Each row has a class, written after it.
[-10.2 -11.9  -2.1  -2.0   7.0   7.5   9.5  -1.5  -5.9  -5.5   5.2 -10.8
  12.0   1.7  -1.5  -5.9   4.1   0.1   6.0 -14.9   1.7 -11.7  -0.5  -0.4
   5.7  -1.6   4.5  18.5   1.5  -4.9  -4.4 -14.1   8.4   2.5  -6.3  -4.2
  -0.5  -2.2   4.4  15.7  -6.5   9.8  -5.4  13.6  -2.1  -5.7  10.2   1.6
  -1.9   6.6  -2.7   1.1   6.8 -10.1  -2.4  13.0   7.1  -2.4]  Q
[ -4.4   1.0 -10.6   2.1  17.0   7.8   7.3  -0.6  -5.1  -7.3  13.5  -7.1
   7.7   1.7  -5.3  -0.2   9.1   3.4  -6.9  -5.2   3.2 -14.3   2.7  -1.7
 -11.1  -8.7   0.3  -4.2   2.0  -4.3   8.0 -13.1  10.6   1.8  -9.1   2.5
   2.3  -7.9   3.1  20.4  -3.2   4.7   7.6  13.9  -2.3  -1.1  15.4   0.3
  17.8   6.8  -1.6   8.5  -2.8  -8.2  -4.9  10.2   1.8  -3.8]  Q
[  4.6   4.4 -20.0   1.8  -1.6 -15.5   8.7  -4.5 -18.7  -3.1   1.3  -5.5
  -3.7   6.7  39.7   5.8  -1.2   5.3 -17.1  10.1  -2.2   5.1  -3.2 -30.7
 -29.4  -5.8  -8.4 -26.1  10.1  -8.5   7.6   1.4 -15.9   7.9  -5.3  -8.2
   3.8   3.9  -4.1  20.0 -13.6   7.3 -19.4 -17.9  16.1  -5.7  12.1  -2.1
  16.3   1.8   0.6  -3.2 -14.1 -23.2  -4.6   7.5   3.1  -2.7]  S
[  2.4 -14.2 -17.7  -6.4  20.1  51.7  -5.9  24.9  -0.7  -3.8   2.2 -13.3
   1.3 -17.4 -41.5  13.3   1.9   1.4 -30.7   9.7   4.0 -33.9   5.3  20.0
 -28.8   7.1  12.6 -51.3 -14.7  21.2  -2.5  15.0  22.6   0.2 -11.4  10.4
  -1.7 -18.9   5.8  -3.5  30.3  -6.1  56.2  15.0  -7.2   1.8   0.0  22.4
  29.7  -0.8  -2.5  19.0 -27.4  -8.8   5.4   4.3   4.1  21.5]  S
[ 10.1  -2.5  -2.1  -2.9  14.7  22.6  -6.1  10.3 -12.0  -8.3   6.9   3.8
  10.3  -1.5   0.0  11.6  -3.7  -1.3  -4.2 -10.8   1.4   2.8  -9.2  -7.7
 -16.5 -12.0   5.5 -13.7   1.3  -9.5  10.9   0.4  25.4  -4.7  -9.3   3.8
  -2.5 -11.5  -5.0   8.3  -2.1  -7.2  -3.9  16.1  -8.7 -12.8  23.5   2.7
  23.0   1.0   1.6   5.3  -4.9 -13.4   1.1  -3.2   2.9 -10.9]  Q
[-10.0  57.0 -51.2  -0.9  -7.2  19.0  38.8   9.2   3.0   5.8  -9.6  -9.3
 -45.6 -29.5  36.5  16.7  -8.7  22.6 -44.9  19.1  16.0   3.3  -5.7   0.1
 -65.3  -9.2 -23.8 -49.7  -6.1  19.0  -2.4   4.7  -3.1  28.3  -6.6  -3.3
  12.6 -12.7  14.2 -32.3  23.6   6.7  -4.7   7.7  32.0   0.1  10.6 -13.7
  39.5 -18.3  -3.1   5.6 -22.8   4.3   3.1  24.3 -33.8  40.1]  S
[ 32.3  11.7  -9.3  -8.4  -2.6   0.6 -28.2  -4.4  10.9   3.9  -3.6  -1.6
   0.5  -8.2   9.3  17.9 -16.4  -4.6 -15.8  18.3   5.0 -20.6  -8.0  -7.2
 -33.3   6.1   1.7 -46.8   3.7   4.5  -0.5  31.1   1.7   2.4   0.3  18.0
   7.3 -10.3 -16.2 -16.3  10.9 -26.2  15.9 -22.0  -4.4  -4.2  -3.4  -1.7
  21.5  -3.3  16.6   2.7 -25.6  -1.0  -3.0 -15.6   5.6  13.5]  S
[ 20.9  -0.1 -18.1  -0.4   7.5   5.1 -11.2  -3.2  -0.3   3.4   0.6  -6.5
   5.3 -12.8  17.6  14.2  -0.5   0.6 -17.5  23.9   5.6 -25.5   1.3 -10.1
 -49.5   1.7  -2.7 -58.3   2.1  12.3   3.6  27.7   5.2   2.3  -8.5   7.3
  16.8 -14.8 -13.9   3.1  14.6  -6.6  41.9 -17.2   2.6  -3.6  11.9   1.2
  40.1  -2.4   4.4   9.8 -31.0 -11.7   1.7   3.1   3.3  13.3]  S
[  0.1  13.6 -18.0 -10.9 -22.6  11.1   4.7   7.7 -24.5   2.9  -3.9  -6.3
 -43.3  -3.3  10.1  27.1  -7.8   1.3 -11.1  18.5  -3.6  18.8 -14.9 -23.4
 -36.2   5.6 -20.6 -37.7  17.1  11.0  19.6  12.2 -13.0   4.2  -1.9   8.0
  -5.6   5.9  -4.8 -19.1  13.5   0.0  -2.5 -16.5  21.8  -6.3  -7.8   0.8
  24.9  -4.0 -12.2 -15.2 -21.3   7.7  15.2 -18.3  12.1   1.5]  S
[  0.5 -11.7  -4.1   1.4  26.7   7.0  -6.4  -4.4  -1.5  -3.8  14.4  -9.2
  17.9   2.8 -35.2   1.8   7.9  -2.2   3.3  -5.7  -5.5 -19.9   0.7   3.4
  -2.8  -3.0   8.7  -6.8  -0.9  -1.1  16.6  -2.7  11.3  -6.6  -6.0  13.1
  11.0  -8.5   1.6  25.1  -3.1   1.9  28.4   8.5  -9.8  11.6   4.0  12.8
   3.2   8.3   0.0   5.7  -1.5  -7.6  -2.7  -5.9   9.1 -18.4]  Q
[ 17.5  -3.0   9.7  -8.0 -32.7  32.7 -22.1   2.3  13.5  19.4 -24.5  13.1
 -26.2 -23.5  36.8   7.8 -24.5  -3.1 -24.7  23.1  17.6  14.4  -0.9  19.5
 -10.3  10.9  -9.9 -35.7  -7.9  27.8 -52.5  33.7  10.8 -10.0   5.4   7.6
  11.3 -14.4 -10.9 -83.5  26.2 -22.4   7.0  -3.9 -10.0  -9.2 -19.8 -17.1
 -12.0 -28.8   3.5   4.0 -12.8  10.6   4.3 -18.3 -19.0  60.0]  S
[ 12.7   8.2  11.5   2.3   7.5   6.8 -10.7  -1.8  -9.4  -6.0   8.1   4.0
  17.4  -4.2 -16.0  -7.1   1.2  -1.2  10.2  -3.2  -9.1  -7.9  -3.0  -2.3
  -3.5   0.1   9.0  -5.7  -3.4  -0.3  17.2   7.9   5.6  -3.9  -8.0  11.5
   8.9  -8.0   3.4  21.2  -1.2  -6.2  12.3  -9.8  -8.4   1.9   1.2   7.1
  10.9   4.2  -4.5   3.6  -1.5   3.9   2.4 -13.6   8.2  -8.9]  Q
[  8.2  41.9 -27.2   6.0 -12.8   6.8  21.9  11.2 -23.5  -8.4  -9.2  20.2
 -28.5  -9.4  49.3  20.4  -9.2  14.2 -37.8  24.9  12.2  22.4  -5.6 -28.9
 -55.7  -0.7  -8.2 -55.9  14.2  17.0  14.2  25.9  -4.6   5.8  -1.6 -11.7
   2.9  -4.2  -0.1 -17.1  10.4  -2.8 -12.0   2.6  29.0   1.6  -1.4  -7.7
  39.7 -15.3   4.8  -6.3 -21.4  -5.5  12.8  20.3 -29.0  23.6]  S
[ 10.4  -0.8  25.9  10.3  15.5  14.2 -11.8  -7.3  -9.2  -9.0   7.2  -2.6
  21.2  -0.5 -23.1  -1.3   3.7 -12.8   4.5  -6.1  -8.1 -16.4   0.0  -2.9
  -3.6   1.2   7.0  -8.9  -0.4  -0.3   3.8  10.5  11.0 -11.3 -15.7   5.6
  -4.0  -1.4   1.7  25.3   4.4   3.6  27.9  -3.9 -12.0   0.1   5.9  15.5
  18.3   7.7   1.3   7.8  -7.2  -3.3   3.6 -12.9  14.0  -9.9]  Q
[ 21.5 -13.0  23.9   5.6   0.9  16.4  -7.2  11.3 -48.7  -3.9   7.9  21.5
  12.4   1.0  10.2 -13.0  -6.3   1.9   9.5  -6.0   3.4   8.8   3.7  -3.3
   3.9   2.7   4.4 -20.8   5.5  -0.6  -4.2   9.0   3.2 -10.0   0.1   6.0
   4.9  -5.3   3.4  18.6  -0.2  -0.3  26.4 -15.7  -3.9   0.9  -9.4  -3.5
  -3.5  -6.0  26.7  -7.1   1.2  -0.7   4.5 -15.0  -0.1  -2.0]  Q
